Below is a small trained network, with its code and all its weights. Each question gives an input and a target symbol and asks what happens when units are switched off, that is, made to give their printed mean instead of their output.

import numpy as np


def w(rows, s, z=0):
    codes = np.array(rows[::2]) - 128.0
    scale = np.full(codes.shape[1], s)
    scale[-1] = z or s
    return codes * scale


def f(y):
    return y / 2 * (1 + np.tanh(0.7978845608 * (y + 0.044715 * y**3)))


def softmax(a):
    e = np.exp(a - a.max(-1, keepdims=True))
    return e / e.sum(-1, keepdims=True)


def log_softmax(a):
    a = a - a.max(-1, keepdims=True)
    return a - np.log(np.exp(a).sum(-1, keepdims=True))


def net(x, mask):
    ids = ['Δαβεζηλτφω'.index(c) for c in x.split()]
    T = len(ids)
    res = E[ids] + P[:T]
    r = res
    for j in range(3):
        rows = slice(4 * j, 4 * j + 4)
        q, k, v = (r @ M[0][rows].T for M in (Q, K, V))
        z = softmax(np.where(np.tri(T) > 0, q @ k.T / 4**0.5, -1e9)) @ v
        o = O[0][rows]
        res = res + np.where(mask[j], z, o[:, -1]) @ o[:, :-1]
    y = f(res @ A[0][:, :-1].T + A[0][:, -1])
    res = res + np.where(mask[3:19], y, B[0][:, -1]) @ B[0][:, :-1]
    return log_softmax(res[-1] @ U[:, :-1].T + U[:, -1])


Q, K, V, O, A, B = {}, {}, {}, {}, {}, {}
E = w([
[139,99,187],'Δ',
[76,170,92],'α',
[6,171,146],'β',
[185,118,89],'ε',
[82,57,111],'ζ',
[150,110,142],'η',
[79,57,112],'λ',
[75,60,108],'τ',
[102,176,188],'φ',
[123,224,13],'ω',
],0.019)
P = w([
[207,86,254],'0',
[184,104,199],'1',
[179,111,171],'2',
[172,118,150],'3',
[166,126,135],'4',
[160,132,121],'5',
[156,136,111],'6',
[155,140,105],'7',
[151,143,98],'8',
[148,148,90],'9',
[149,151,83],'10',
[141,153,74],'11',
],0.0083)
Q[0] = w([
[165,175,102],'h1',
[8,122,145],'h1',
[145,99,207],'h1',
[214,139,140],'h1',
[99,187,157],'h2',
[183,168,193],'h2',
[81,84,154],'h2',
[163,167,153],'h2',
[102,105,89],'h3',
[81,106,112],'h3',
[96,41,119],'h3',
[109,130,171],'h3',
],0.018)
K[0] = w([
[160,159,75],'h1',
[34,244,204],'h1',
[180,126,182],'h1',
[212,78,87],'h1',
[52,242,186],'h2',
[195,152,221],'h2',
[2,115,131],'h2',
[186,158,176],'h2',
[99,107,79],'h3',
[69,122,120],'h3',
[80,12,109],'h3',
[97,145,199],'h3',
],0.013)
V[0] = w([
[139,200,180],'h1',
[67,1,82],'h1',
[133,133,118],'h1',
[127,72,200],'h1',
[191,207,129],'h2',
[138,146,124],'h2',
[166,174,126],'h2',
[177,171,135],'h2',
[201,121,110],'h3',
[63,135,147],'h3',
[194,116,108],'h3',
[100,132,135],'h3',
],0.0065)
O[0] = w([
[157,177,57,211],'h1',
[48,135,255,38],'h1',
[139,116,132,113],'h1',
[43,143,79,252],'h1',
[84,179,74,100],'h2',
[111,136,111,114],'h2',
[98,161,89,108],'h2',
[117,164,102,126],'h2',
[31,145,179,123],'h3',
[219,108,88,136],'h3',
[26,138,170,121],'h3',
[162,122,120,129],'h3',
],0.0062,0.0028)
A[0] = w([
[143,134,148,139],'n1',
[103,102,85,113],'n2',
[149,154,76,3],'n3',
[142,129,140,113],'n4',
[252,98,206,116],'n5',
[78,153,163,85],'n6',
[100,107,155,139],'n7',
[124,133,127,162],'n8',
[98,148,200,193],'n9',
[192,116,170,203],'n10',
[145,183,172,118],'n11',
[131,132,130,174],'n12',
[178,76,229,51],'n13',
[163,136,159,55],'n14',
[110,148,139,162],'n15',
[135,164,85,189],'n16',
],0.02,0.0061)
B[0] = w([
[154,131,143,145],'n1',
[147,107,219,154],'n2',
[33,71,12,150],'n3',
[128,142,128,126],'n4',
[135,81,53,253],'n5',
[141,103,39,137],'n6',
[45,151,67,170],'n7',
[151,120,127,148],'n8',
[216,96,60,244],'n9',
[168,139,68,241],'n10',
[55,103,149,175],'n11',
[150,126,134,159],'n12',
[80,191,252,254],'n13',
[134,109,150,119],'n14',
[161,107,106,153],'n15',
[143,169,208,224],'n16',
],0.024,0.0057)
U = w([
[189,139,55,209],'Δ',
[197,254,183,138],'α',
[107,55,167,159],'β',
[137,108,139,63],'ε',
[150,52,148,72],'ζ',
[123,89,131,80],'η',
[128,156,126,60],'λ',
[133,151,126,45],'τ',
[141,128,127,1],'φ',
[95,121,93,56],'ω',
],0.0095,0.0055)

Each question gives the input, a string of symbols that net reads in full, and the target symbol t.
The units are the heads (4 rows each of Q, K, V and O) and the neurons (one row each of A and B). Each row of codes is followed by its name. A weight is (code - 128) times the scale printed after its matrix; where a second scale follows, it is the last column's (O, A, B and U).
mask holds one flag per unit, heads first, then neurons. A switched-off unit (its flag False) gives its mean, the last column of its rows in O or B, instead of its output. The means were averaged over made-up inputs and are rounded, as every weight is.
A unit's drop is (log p(t) with every unit on - log p(t) with that unit switched off) / (log p(t) with every unit on - log p(t) with every unit switched off).
The circuit of an input: a set's keep is (log p(t) with only the set's units on - log p(t) with every unit switched off) / (log p(t) with every unit on - log p(t) with every unit switched off). Starting from the 12 units with the biggest drops (on a tie, the unit counted first), units are removed one at a time, each time the one whose removal leaves the highest keep (on an exact tie, the one counted first), for as long as the keep stays at least 0.8.
circuit, biggest first: the units of the circuit, biggest drop first
top k neurons: the k neurons with the biggest drops, biggest first
heads that matter: for each layer, one digit per head in row order, 1 if its drop is at least 0.15 and else 0, layers parted by /
drop of u: that unit's drop, to one decimal
input λ λ φ Δ φ Δ Δ ζ, target β: circuit, biggest first => n2
input ε τ ζ, target α: circuit, biggest first => n13, h1
input Δ φ Δ ω τ Δ φ φ Δ Δ λ, target β: top 2 neurons => n2, n9
input φ ζ Δ ζ Δ Δ φ φ λ, target ζ: top 2 neurons => n13, n2
input ε Δ φ τ λ, target ζ: circuit, biggest first => n2, n13
input λ Δ τ, target β: top 2 neurons => n16, n2
input φ ω Δ ε Δ, target Δ: heads that matter => 000
input Δ λ ζ, target β: circuit, biggest first => n2, n9
input λ λ ζ φ Δ Δ ε Δ φ Δ τ, target β: top 3 neurons => n2, n9, n10
input Δ Δ τ ε α η φ, target Δ: top 2 neurons => n13, n9
input Δ λ τ Δ φ ζ, target ζ: heads that matter => 111
input Δ φ β Δ Δ ε Δ β, target α: top 4 neurons => n5, n3, n16, n10
input Δ Δ τ φ ε φ β φ ε Δ λ, target β: top 2 neurons => n9, n2
input ε α Δ λ τ φ, target Δ: circuit, biggest first => n9
input τ ε ε, target α: top 3 neurons => n5, n3, n9
input β β Δ, target Δ: top 3 neurons => n5, n10, n16
input ε ω ε τ ζ ζ Δ Δ φ τ, target ζ: drop of n2 => 0.6
input Δ Δ Δ ε Δ β, target Δ: drop of n13 => 0.9
input λ Δ ε Δ Δ ζ φ ζ, target ζ: drop of n6 => 0.0
input τ τ Δ Δ β ω Δ η ε ε, target α: circuit, biggest first => n16
